Below are the code and all the weights of a small trained network. Each question names an input and a target symbol and asks about switching units off, where a switched-off unit gives its printed mean instead of its output.

import numpy as np


def w(rows, s, z=0):
    codes = np.array(rows[::2]) - 128.0
    scale = np.full(codes.shape[1], s)
    scale[-1] = z or s
    return codes * scale


def norm(h):
    return h / np.sqrt((h * h).mean(-1, keepdims=True) + 1e-5)


def f(y):
    return np.maximum(y, 0)


def softmax(a):
    e = np.exp(a - a.max(-1, keepdims=True))
    return e / e.sum(-1, keepdims=True)


def log_softmax(a):
    a = a - a.max(-1, keepdims=True)
    return a - np.log(np.exp(a).sum(-1, keepdims=True))


def net(x, mask):
    ids = ['αζθλμπστφψ'.index(c) for c in x.split()]
    T = len(ids)
    res = E[ids] + P[:T]
    u = 0
    for l in range(2):
        q, k, v = (norm(res) @ M[l].T for M in (Q, K, V))
        z = softmax(np.where(np.tri(T) > 0, q @ k.T / 2**0.5, -1e9)) @ v
        res = res + np.where(mask[u], z, O[l][:, -1]) @ O[l][:, :-1]
        u += 1
        y = f(norm(res) @ A[l][:, :-1].T + A[l][:, -1])
        res = res + np.where(mask[u : u + 8], y, B[l][:, -1]) @ B[l][:, :-1]
        u += 8
    return log_softmax(norm(res)[-1] @ U[:, :-1].T + U[:, -1])


Q, K, V, O, A, B = {}, {}, {}, {}, {}, {}
E = w([
[62,153,70,100,156,104,161,148],'α',
[138,189,83,94,110,124,157,110],'ζ',
[137,159,67,128,115,146,160,154],'θ',
[158,170,124,110,123,138,180,144],'λ',
[127,168,124,136,75,161,156,166],'μ',
[105,153,138,161,103,41,137,67],'π',
[154,190,73,137,51,116,84,67],'σ',
[80,127,155,130,79,199,161,3],'τ',
[172,113,177,56,129,71,142,111],'φ',
[99,94,77,133,166,125,92,88],'ψ',
],0.016)
P = w([
[198,82,172,163,141,150,89,97],'0',
[128,88,2,21,96,63,229,131],'1',
[117,114,19,32,97,58,207,137],'2',
[107,142,32,53,102,68,193,140],'3',
[107,152,50,78,99,69,183,140],'4',
[103,168,68,84,103,70,169,139],'5',
[97,184,82,100,98,73,158,137],'6',
[96,185,92,114,103,71,149,136],'7',
[91,180,100,128,108,86,134,158],'8',
[83,206,126,128,112,88,128,132],'9',
[87,213,131,157,109,88,121,133],'10',
[96,218,142,174,110,96,102,137],'11',
[85,226,151,163,125,88,109,136],'12',
[77,227,166,157,129,89,97,120],'13',
],0.0098)
Q[0] = w([
[76,166,96,99,174,121,152,151],'0.h1',
[188,4,132,165,160,224,77,233],'0.h1',
],0.03)
K[0] = w([
[147,179,178,194,89,124,139,157],'0.h1',
[39,148,3,92,131,98,226,167],'0.h1',
],0.028)
V[0] = w([
[219,136,41,105,250,65,35,24],'0.h1',
[222,147,220,120,253,50,240,254],'0.h1',
],0.0099)
O[0] = w([
[188,243,92,95,142,130,19,34,215],'0.h1',
[203,135,98,182,253,37,201,167,1],'0.h1',
],0.0078,0.0086)
A[0] = w([
[110,132,154,133,203,165,246,54,1],'0.n1',
[141,74,234,15,98,107,65,172,112],'0.n2',
[110,49,114,189,97,98,166,136,52],'0.n3',
[151,230,170,30,83,108,176,210,142],'0.n4',
[34,199,152,148,148,91,120,171,187],'0.n5',
[213,19,219,118,91,97,56,117,155],'0.n6',
[144,113,142,157,63,19,94,116,67],'0.n7',
[76,5,83,166,165,77,71,19,175],'0.n8',
],0.017,0.0045)
B[0] = w([
[147,27,126,71,97,194,112,82,154],'0.n1',
[131,3,86,127,160,133,116,98,179],'0.n2',
[100,181,48,163,115,184,110,136,180],'0.n3',
[144,204,140,188,148,160,194,114,248],'0.n4',
[96,116,139,197,86,75,122,125,229],'0.n5',
[158,152,97,94,158,146,211,123,138],'0.n6',
[131,154,140,92,141,100,176,77,168],'0.n7',
[143,228,153,137,195,195,164,103,167],'0.n8',
],0.02,0.011)
Q[1] = w([
[168,111,231,1,115,111,123,210],'1.h1',
[165,112,225,212,175,121,37,189],'1.h1',
],0.018)
K[1] = w([
[75,74,64,61,115,155,254,189],'1.h1',
[195,91,147,132,93,131,231,115],'1.h1',
],0.022)
V[1] = w([
[255,132,124,168,58,149,105,186],'1.h1',
[130,148,123,108,31,103,206,62],'1.h1',
],0.031)
O[1] = w([
[141,117,120,189,138,103,135,7,37],'1.h1',
[152,121,117,128,37,70,174,158,254],'1.h1',
],0.018,0.01)
A[1] = w([
[104,117,201,74,94,130,132,176,135],'1.n1',
[9,147,149,140,149,31,86,158,125],'1.n2',
[154,197,139,184,127,92,152,93,61],'1.n3',
[218,145,127,171,205,42,90,198,155],'1.n4',
[78,138,251,150,120,168,134,106,102],'1.n5',
[118,113,153,157,207,108,194,207,3],'1.n6',
[159,173,131,162,161,113,65,253,167],'1.n7',
[107,205,92,139,147,144,59,146,115],'1.n8',
],0.021,0.0061)
B[1] = w([
[82,86,183,134,179,153,115,67,194],'1.n1',
[178,134,218,144,85,159,35,182,176],'1.n2',
[38,69,118,81,159,138,136,203,248],'1.n3',
[196,73,69,79,27,221,99,93,172],'1.n4',
[111,198,97,49,109,89,85,164,188],'1.n5',
[123,67,82,138,231,46,42,200,155],'1.n6',
[52,169,204,76,193,152,251,77,202],'1.n7',
[145,87,56,139,104,82,69,202,228],'1.n8',
],0.019,0.012)
U = w([
[159,150,67,60,133,196,180,88,254],'α',
[38,90,101,87,117,71,142,120,82],'ζ',
[93,26,234,176,114,89,96,149,203],'θ',
[169,117,166,202,183,111,132,65,148],'λ',
[113,118,89,252,81,254,177,165,8],'μ',
[177,239,237,100,164,12,205,158,154],'π',
[188,185,44,138,43,45,85,102,77],'σ',
[90,131,165,86,32,224,114,29,59],'τ',
[225,11,135,91,162,64,169,126,144],'φ',
[95,167,120,101,219,201,37,155,118],'ψ',
],0.0076,0.0062)

Each question gives the input, a string of symbols that net reads in full, and the target symbol t.
The units are the heads (2 rows each of Q, K, V and O) and the neurons (one row each of A and B). Each row of codes is followed by its name. A weight is (code - 128) times the scale printed after its matrix; where a second scale follows, it is the last column's (O, A, B and U).
mask holds one flag per unit, layer by layer, with each layer's heads first. A switched-off unit (its flag False) gives its mean, the last column of its rows in O or B, instead of its output. The means were averaged over made-up inputs and are rounded, as every weight is.
A unit's drop is (log p(t) with every unit on - log p(t) with that unit switched off) / (log p(t) with every unit on - log p(t) with every unit switched off).
The circuit of an input: a set's keep is (log p(t) with only the set's units on - log p(t) with every unit switched off) / (log p(t) with every unit on - log p(t) with every unit switched off). Starting from the 12 units with the biggest drops (on a tie, the unit counted first), units are removed one at a time, each time the one whose removal leaves the highest keep (on an exact tie, the one counted first), for as long as the keep stays at least 0.8.
units of the circuit, in order: the units of the circuit, biggest drop first
unit that matters most: the unit with the biggest drop
k most important neurons: the k neurons with the biggest drops, biggest first
top k neurons in layer l: the k neurons of layer l with the biggest drops, biggest first
input θ θ φ α, target λ: unit that matters most	1.h1
input σ α π α π α π π ζ λ ζ, target τ: 3 most important neurons	1.n1, 1.n8, 0.n5
input ψ ζ λ, target σ: units of the circuit, in order	0.h1, 1.n8
input α π ψ θ, target ψ: 2 most important neurons	0.n4, 0.n7
input λ τ σ α α φ τ λ σ ψ λ θ α, target φ: units of the circuit, in order	0.h1, 1.n6
input α μ α α π φ α ψ μ, target ψ: 3 most important neurons	1.n6, 0.n4, 0.n7
input ψ σ α π π σ π μ, target σ: 2 most important neurons	1.n7, 0.n8
input μ π ψ α π, target μ: units of the circuit, in order	0.h1, 0.n3
input α π λ σ θ μ, target ψ: 3 most important neurons	0.n4, 0.n5, 1.n4
input τ φ ζ μ σ θ θ π τ μ, target θ: units of the circuit, in order	0.h1, 1.n1, 0.n3
input α α α, target ψ: units of the circuit, in order	1.h1, 0.n4, 0.h1
input α τ λ π ζ, target ψ: top 4 neurons in layer 0	0.n4, 0.n5, 0.n7, 0.n1
input α ζ μ ζ π α α π α α λ ζ θ λ, target ψ: top 3 neurons in layer 1	1.n6, 1.n5, 1.n8
input σ μ π, target τ: units of the circuit, in order	0.h1
input ψ λ μ ψ α π φ, target σ: 2 most important neurons	1.n7, 1.n3
input σ ψ τ σ μ τ α, target τ: top 3 neurons in layer 1	1.n1, 1.n8, 1.n3
input α τ λ θ φ π π φ θ τ τ θ π, target ψ: 4 most important neurons	0.n4, 1.n5, 0.n7, 0.n5
input α λ α θ, target ψ: 2 most important neurons	1.n6, 0.n4
input σ α τ, target τ: top 3 neurons in layer 1	1.n1, 1.n3, 1.n8
input ψ μ σ α ψ, target σ: 2 most important neurons	1.n8, 1.n3
input π μ π α π π α α, target π: top 2 neurons in layer 1	1.n8, 1.n7
input α φ α α α α θ α μ π α π τ, target ψ: unit that matters most	0.h1
